In the rows, zero is written as 128.
Each row has a class, written after it.
[125 117 127 148 109 96 129 113 123 126 122 141 123 118 121 153 117 124 135 126 104 132 110 136 146 129 123 144 142 119 133 120 137 138 122 109 127 116 137] | Delip
[158 126 132 135 96 115 142 101 106 148 120 110 135 130 109 150 131 119 134 128 104 107 131 129 141 126 119 124 136 152 150 110 152 126 126 138 154 106 131] | Ripu
[170 106 157 242 85 126 139 91 162 146 149 150 181 159 93 179 133 147 71 107 55 100 116 141 132 174 114 153 105 130 138 195 153 140 150 129 33 125 140] | luni
[152 117 119 149 149 119 136 113 127 133 129 114 133 111 122 143 149 135 132 131 116 104 127 124 106 129 126 122 150 121 148 126 138 122 145 143 125 96 161] | Delip
[128 112 127 132 94 120 142 102 128 159 125 135 108 145 121 146 126 121 116 126 102 118 122 96 150 123 126 143 130 124 144 116 135 125 132 128 145 114 142] | zan
[106 159 116 120 106 120 73 95 182 104 87 131 182 144 185 216 198 127 106 120 104 127 104 118 151 161 146 169 125 118 142 131 109 84 109 150 111 116 164] | Ripu
[109 126 118 156 115 106 136 101 130 120 128 126 124 122 119 147 129 123 142 105 93 126 108 115 90 152 140 161 130 125 131 122 163 114 120 106 124 109 171] | mesez
[142 149 132 172 147 168 111 109 81 136 119 135 180 69 134 161 160 112 116 88 193 132 109 136 163 117 110 80 84 83 132 159 166 189 107 154 45 111 138] | rerok
[94 124 122 133 135 109 141 134 136 129 130 131 115 142 121 143 117 129 162 128 93 151 126 122 109 129 129 141 129 126 120 111 139 131 117 110 126 116 147] | lup
[149 110 115 134 100 118 153 127 130 152 122 119 138 126 111 94 124 141 147 158 124 109 131 102 137 103 104 150 140 127 137 101 119 136 127 137 145 102 122] | Delip
[132 116 119 121 135 113 130 141 139 134 131 121 120 138 102 111 135 141 148 144 130 104 132 127 103 115 124 133 154 128 134 135 149 124 160 137 143 108 103] | Pev
[131 143 152 146 126 145 113 140 104 128 83 158 116 131 162 129 158 103 104 117 133 126 104 105 175 135 167 128 140 125 97 126 162 135 107 148 134 158 147] | fanif
[115 120 124 151 139 110 132 113 134 116 134 138 117 116 102 159 131 107 143 133 129 141 117 136 94 140 126 144 132 112 137 137 153 124 121 102 116 116 120] | Pided
[115 135 128 147 127 126 125 118 134 103 158 115 118 141 97 156 122 126 141 138 111 137 114 146 106 157 130 153 125 112 126 125 140 115 121 108 127 135 140] | rerok
[115 133 126 153 118 93 133 100 128 116 150 119 117 133 111 152 93 131 131 113 109 153 111 139 120 124 122 161 120 121 136 139 150 124 110 115 100 126 135] | zan
[121 126 105 128 127 99 129 112 125 112 139 128 130 121 118 153 113 120 124 131 108 153 112 122 100 135 114 148 124 141 127 119 124 99 118 123 137 132 152] | Pev
[131 118 133 130 127 132 111 142 134 157 126 184 68 152 156 95 147 85 126 104 82 162 81 159 180 153 134 73 129 114 96 206 158 227 153 94 126 130 135] | luni
[150 127 127 145 104 111 146 103 125 147 140 99 108 164 109 108 117 109 147 119 87 103 110 126 121 134 122 107 133 135 141 108 138 120 130 160 133 119 151] | rerok
[107 131 139 120 174 108 131 160 110 157 120 145 140 138 147 121 200 111 152 158 99 154 126 158 136 176 160 81 91 118 108 122 126 124 159 148 179 204 92] | lup
[102 187 139 131 54 110 157 96 146 102 151 98 146 186 137 100 135 109 121 84 95 96 107 128 122 98 112 95 85 153 137 168 131 82 120 147 89 137 130] | lup
[140 110 100 119 115 108 134 119 130 155 123 96 82 162 95 114 129 135 149 122 75 134 109 131 103 156 137 117 135 118 142 127 142 118 131 142 148 121 123] | dekiv
[124 143 117 151 127 104 130 125 133 107 148 136 133 122 135 149 120 130 136 127 91 135 103 163 130 143 121 124 153 116 131 126 145 120 140 103 143 128 123] | rerok
[150 88 120 141 100 125 136 103 123 137 133 105 124 133 103 140 131 126 141 132 122 118 105 142 135 136 112 144 133 127 146 144 131 145 142 130 136 109 128] | luni
[136 126 135 140 143 105 147 101 131 100 133 126 133 123 112 168 110 113 140 119 123 139 115 137 106 127 129 144 116 118 131 113 149 127 107 116 148 136 155] | rerok
[125 139 144 151 172 122 105 120 156 149 119 207 159 171 150 145 136 112 126 146 134 100 154 109 119 149 137 181 143 127 103 109 113 134 100 123 111 102 91] | nozat
[115 136 113 139 109 85 103 118 129 115 132 130 98 134 92 125 97 119 151 134 97 126 116 127 130 150 124 158 135 130 129 127 133 102 108 130 124 148 127] | zan
[141 122 126 142 87 139 156 116 113 154 146 111 106 140 106 141 129 137 130 155 109 124 111 111 137 119 135 127 143 132 127 124 134 127 131 135 154 107 133] | fanif
[114 141 108 174 159 228 126 150 120 177 143 179 159 119 147 144 160 116 86 105 168 118 136 61 123 124 95 161 98 134 169 129 115 103 116 185 130 90 153] | Delip
[158 134 128 179 137 83 164 100 134 133 130 129 145 136 122 147 112 107 140 159 111 121 128 132 130 135 117 110 121 134 148 133 125 127 120 156 130 141 148] | lup
[150 116 113 145 121 121 147 110 112 141 128 121 138 128 122 144 109 132 136 125 103 107 140 120 116 154 121 148 137 141 140 112 139 126 103 117 160 117 134] | mesez
[124 131 133 128 117 90 151 111 117 115 137 123 117 113 133 170 130 119 134 138 100 164 118 132 120 137 141 144 133 123 127 127 150 124 127 110 130 134 139] | fanif
[134 107 133 137 110 135 133 117 125 138 122 143 133 111 122 143 125 108 138 105 89 112 132 109 137 136 117 126 151 135 135 109 143 140 136 109 132 96 158] | lup
[105 142 125 143 116 108 129 120 140 104 131 140 124 133 138 152 100 126 132 122 113 140 109 128 115 136 113 153 134 120 130 137 148 117 127 123 114 142 141] | rerok
[150 157 130 136 107 171 84 129 135 155 126 168 158 119 119 141 220 86 77 145 103 166 113 126 204 163 152 113 97 121 124 141 132 153 119 120 112 104 150] | Ripu
[107 132 111 151 126 100 119 135 124 115 121 138 114 128 103 179 100 123 147 132 87 133 110 139 102 133 138 130 154 136 125 120 148 113 108 107 140 130 140] | mesez
[165 115 118 131 105 120 152 121 115 127 123 108 114 129 127 128 148 133 143 133 84 117 106 132 132 128 122 106 124 131 140 125 137 126 134 169 151 131 130] | fanif
[147 95 103 194 124 123 108 102 153 140 79 145 150 171 120 121 139 61 116 123 95 109 99 99 68 153 106 125 156 134 168 146 131 111 133 123 88 118 190] | dekiv
[106 100 131 149 120 142 106 153 121 166 78 129 164 97 155 124 150 113 132 162 194 146 119 59 149 115 137 201 167 83 126 65 134 129 133 161 71 134 112] | nozat
[144 127 125 140 106 106 130 132 115 145 132 96 113 143 109 120 109 115 171 144 102 119 107 112 160 108 121 116 164 131 131 108 150 157 121 153 145 128 128] | nozat
[160 118 109 127 112 107 132 115 141 156 133 82 97 161 103 130 125 123 122 116 103 124 126 123 106 162 115 122 136 142 149 110 130 127 130 127 138 108 136] | dekiv
[111 96 133 148 73 103 127 105 166 142 126 105 152 195 130 117 126 96 103 38 60 154 104 77 132 124 136 173 87 136 126 102 133 115 101 141 27 129 167] | luni
[152 116 115 110 107 132 140 119 134 114 125 132 125 123 96 88 133 148 131 142 86 112 133 119 137 108 135 106 148 112 121 124 132 123 140 135 110 96 129] | lup
[152 122 112 141 109 78 149 101 142 133 133 84 131 131 113 232 91 126 95 122 121 149 125 109 84 97 108 101 120 120 143 145 120 121 110 150 46 130 154] | Delip
[117 109 136 132 102 114 110 99 136 106 134 129 101 113 98 158 108 129 132 93 97 125 114 122 137 152 125 138 133 126 133 131 151 130 124 113 109 120 148] | Pided
[128 108 123 190 137 142 113 142 141 125 147 149 87 177 106 191 80 157 82 131 122 72 147 139 112 187 143 161 141 153 134 147 103 65 113 126 127 156 117] | zan
[147 119 129 144 114 133 145 110 129 154 129 94 128 149 128 137 128 129 119 117 130 127 113 121 144 119 125 116 125 140 133 103 124 154 118 135 127 94 149] | dekiv
[111 128 122 151 104 109 124 121 128 123 123 122 120 131 116 161 115 123 139 136 106 148 109 121 114 145 111 150 122 127 130 115 140 120 122 116 132 152 146] | Ripu
[153 115 131 143 83 131 135 89 128 142 123 126 141 126 105 150 127 108 111 143 141 118 123 101 120 123 108 135 109 138 134 131 125 136 124 134 105 113 150] | Ripu
[144 70 169 93 121 75 144 115 157 116 100 105 139 117 120 199 62 134 130 62 149 145 112 112 120 101 146 168 88 115 127 91 126 103 116 188 189 239 91] | Pev
[156 138 116 205 142 123 97 110 148 128 153 169 180 81 121 147 150 108 88 147 164 137 106 138 159 164 108 138 148 88 142 116 127 145 156 93 100 104 134] | rerok
[137 127 122 124 124 116 125 116 127 144 132 110 132 139 116 147 135 139 128 119 132 111 138 127 124 142 120 133 123 141 152 127 130 118 129 137 130 113 121] | nozat
[109 129 122 132 117 115 133 103 129 103 144 117 118 115 118 150 129 107 143 116 100 145 110 126 96 145 124 147 123 125 131 123 139 101 111 117 115 125 140] | Pided
[111 152 130 150 123 91 119 125 129 108 135 125 106 140 108 169 124 116 138 136 105 153 97 158 103 149 116 143 121 116 140 129 142 107 124 127 121 162 117] | nozat
[140 117 117 144 110 137 144 121 120 155 124 119 128 131 101 119 127 130 139 131 99 120 114 120 109 111 104 86 132 120 135 121 129 133 145 142 120 110 139] | lup
[142 123 123 139 107 152 169 121 120 139 134 102 119 123 114 110 133 119 144 126 115 120 122 115 103 123 101 138 124 123 162 128 150 128 136 143 141 109 129] | dekiv
[141 137 97 158 226 74 77 87 95 146 114 117 166 157 140 133 119 104 115 66 153 147 148 119 102 198 119 129 114 135 149 88 128 114 72 115 116 150 163] | nozat
[137 113 123 130 97 120 134 89 122 135 128 122 115 122 132 141 112 130 134 108 115 113 121 113 146 133 110 123 131 117 145 117 133 142 134 125 136 111 145] | Ripu
[171 84 120 147 139 106 124 109 138 132 92 181 163 149 112 95 145 44 129 85 40 138 132 76 123 162 106 140 68 136 160 113 136 122 97 189 104 175 171] | Pev
[141 105 115 147 156 104 127 114 132 144 121 117 123 159 111 137 117 117 153 113 96 117 122 129 76 145 116 117 122 134 133 134 132 126 118 145 130 131 149] | Pev
[108 120 129 154 91 123 133 122 118 112 120 135 110 120 102 149 89 127 141 119 97 144 105 130 134 137 120 154 135 120 119 114 142 123 103 98 125 134 148] | lup
[128 126 128 121 86 129 132 99 98 169 115 123 118 142 105 138 139 117 129 122 102 123 117 125 136 126 111 127 121 126 153 142 153 130 130 127 142 115 118] | zan
[146 154 95 146 159 172 88 105 159 89 204 91 159 147 115 108 134 108 107 68 62 119 115 102 82 168 106 87 150 103 140 132 103 93 131 119 112 134 173] | dekiv
[114 128 122 144 131 92 122 111 119 130 132 126 102 125 113 133 105 123 150 118 102 116 135 122 113 154 117 153 146 131 135 111 143 117 121 97 132 120 149] | zan
[145 110 122 120 118 131 129 120 122 149 144 112 143 138 131 122 126 106 116 138 101 116 140 113 106 141 116 126 165 154 132 116 112 107 147 120 134 114 143] | Pev
[151 137 124 126 100 129 127 101 106 154 120 101 128 136 129 113 110 115 132 120 100 129 118 123 130 121 89 100 154 141 149 116 137 141 133 130 146 115 151] | Ripu
[144 124 125 118 128 143 132 119 129 140 131 97 118 159 122 139 146 134 121 140 134 115 117 127 107 110 109 125 135 151 146 136 127 136 138 150 148 94 156] | Delip
[108 115 158 81 224 98 81 138 110 135 86 171 156 133 108 220 129 125 104 112 119 134 197 111 139 138 157 84 144 143 127 91 131 126 129 121 153 172 141] | Pev
[154 122 111 112 109 115 130 124 116 140 128 82 134 123 112 124 137 136 151 152 102 118 123 113 127 122 116 135 161 133 126 104 128 131 122 136 153 110 139] | Delip
[146 103 127 166 96 122 147 107 130 142 125 107 135 114 127 178 103 130 116 115 122 117 115 103 131 122 104 141 149 130 154 104 138 137 140 150 96 101 142] | dekiv
[126 143 131 134 111 101 150 126 123 126 154 120 121 105 126 138 121 123 141 141 97 171 123 133 119 147 140 159 130 140 121 138 148 118 120 112 135 134 134] | fanif
[118 127 121 141 115 129 119 135 128 109 126 108 109 130 101 163 123 132 140 130 120 137 111 140 121 133 121 137 128 134 124 134 147 130 97 122 107 120 125] | Pided
[125 132 129 143 123 96 138 87 139 123 143 129 109 146 112 139 106 124 131 119 90 144 119 142 106 163 116 147 123 131 150 131 132 122 126 114 130 119 148] | dekiv
[179 162 113 80 124 148 90 146 106 154 106 126 110 143 129 97 122 122 123 129 91 109 148 91 171 157 132 73 124 155 73 147 116 155 74 205 110 158 111] | dekiv
[115 137 126 147 115 101 110 112 127 124 137 123 106 142 115 166 92 123 140 112 86 133 109 126 110 145 106 140 153 134 137 114 137 120 122 124 112 128 148] | nozat
[151 135 130 139 105 112 121 104 110 162 128 97 121 145 115 118 115 117 136 124 92 121 116 114 133 131 108 125 159 151 137 87 134 133 122 143 125 98 158] | nozat
[132 118 126 161 94 122 153 115 132 135 134 140 134 121 116 120 111 133 143 119 88 107 116 120 133 121 125 118 139 128 118 137 141 132 133 117 118 105 141] | lup
[109 126 123 155 149 104 122 95 105 150 101 163 168 112 162 167 71 91 146 65 84 168 111 114 178 136 151 91 122 146 143 166 138 144 74 129 162 170 184] | dekiv
[114 130 112 141 123 126 136 131 123 114 139 112 114 130 118 149 106 130 140 113 104 132 125 127 106 143 116 131 132 125 138 130 137 117 116 125 107 129 126] | dekiv
[160 132 136 161 117 136 137 136 113 147 151 102 116 140 115 121 113 134 133 136 103 135 114 142 124 134 108 132 159 139 136 122 150 143 137 142 133 119 116] | fanif
[148 106 114 103 120 124 145 124 131 144 132 99 129 124 122 123 125 136 147 120 106 137 133 125 118 132 125 128 130 138 142 140 153 143 137 133 140 106 147] | rerok
[127 153 121 120 127 115 125 116 131 92 138 142 110 134 113 128 141 113 138 127 89 132 107 148 121 139 131 129 133 125 125 131 144 107 124 130 147 121 130] | lup
[123 133 121 144 105 109 150 117 117 123 134 144 112 119 105 137 113 123 130 160 137 146 115 117 132 123 120 158 113 120 136 122 134 117 115 133 127 136 119] | nozat
[151 136 110 119 123 159 116 114 115 119 112 121 126 128 110 134 137 139 128 147 130 106 122 117 144 120 117 102 149 118 129 147 133 141 117 147 134 99 149] | lup
[105 125 129 140 125 100 123 124 126 108 129 134 111 163 102 160 112 131 135 136 90 138 124 157 123 141 139 137 139 131 132 121 136 108 119 120 106 126 123] | lup
[159 110 124 127 118 145 127 113 138 149 131 99 115 125 138 144 133 140 132 107 97 126 113 128 108 151 108 134 129 126 138 107 127 132 140 155 145 113 145] | Ripu
[124 118 140 176 76 206 135 151 161 154 116 173 108 103 94 94 135 161 161 87 48 96 126 129 108 182 122 201 77 110 150 145 137 83 110 170 117 113 123] | Ripu
[123 152 98 63 167 54 47 118 149 117 90 129 139 133 118 98 137 140 160 87 121 161 90 164 128 128 132 87 118 134 108 108 128 129 122 153 160 142 123] | rerok
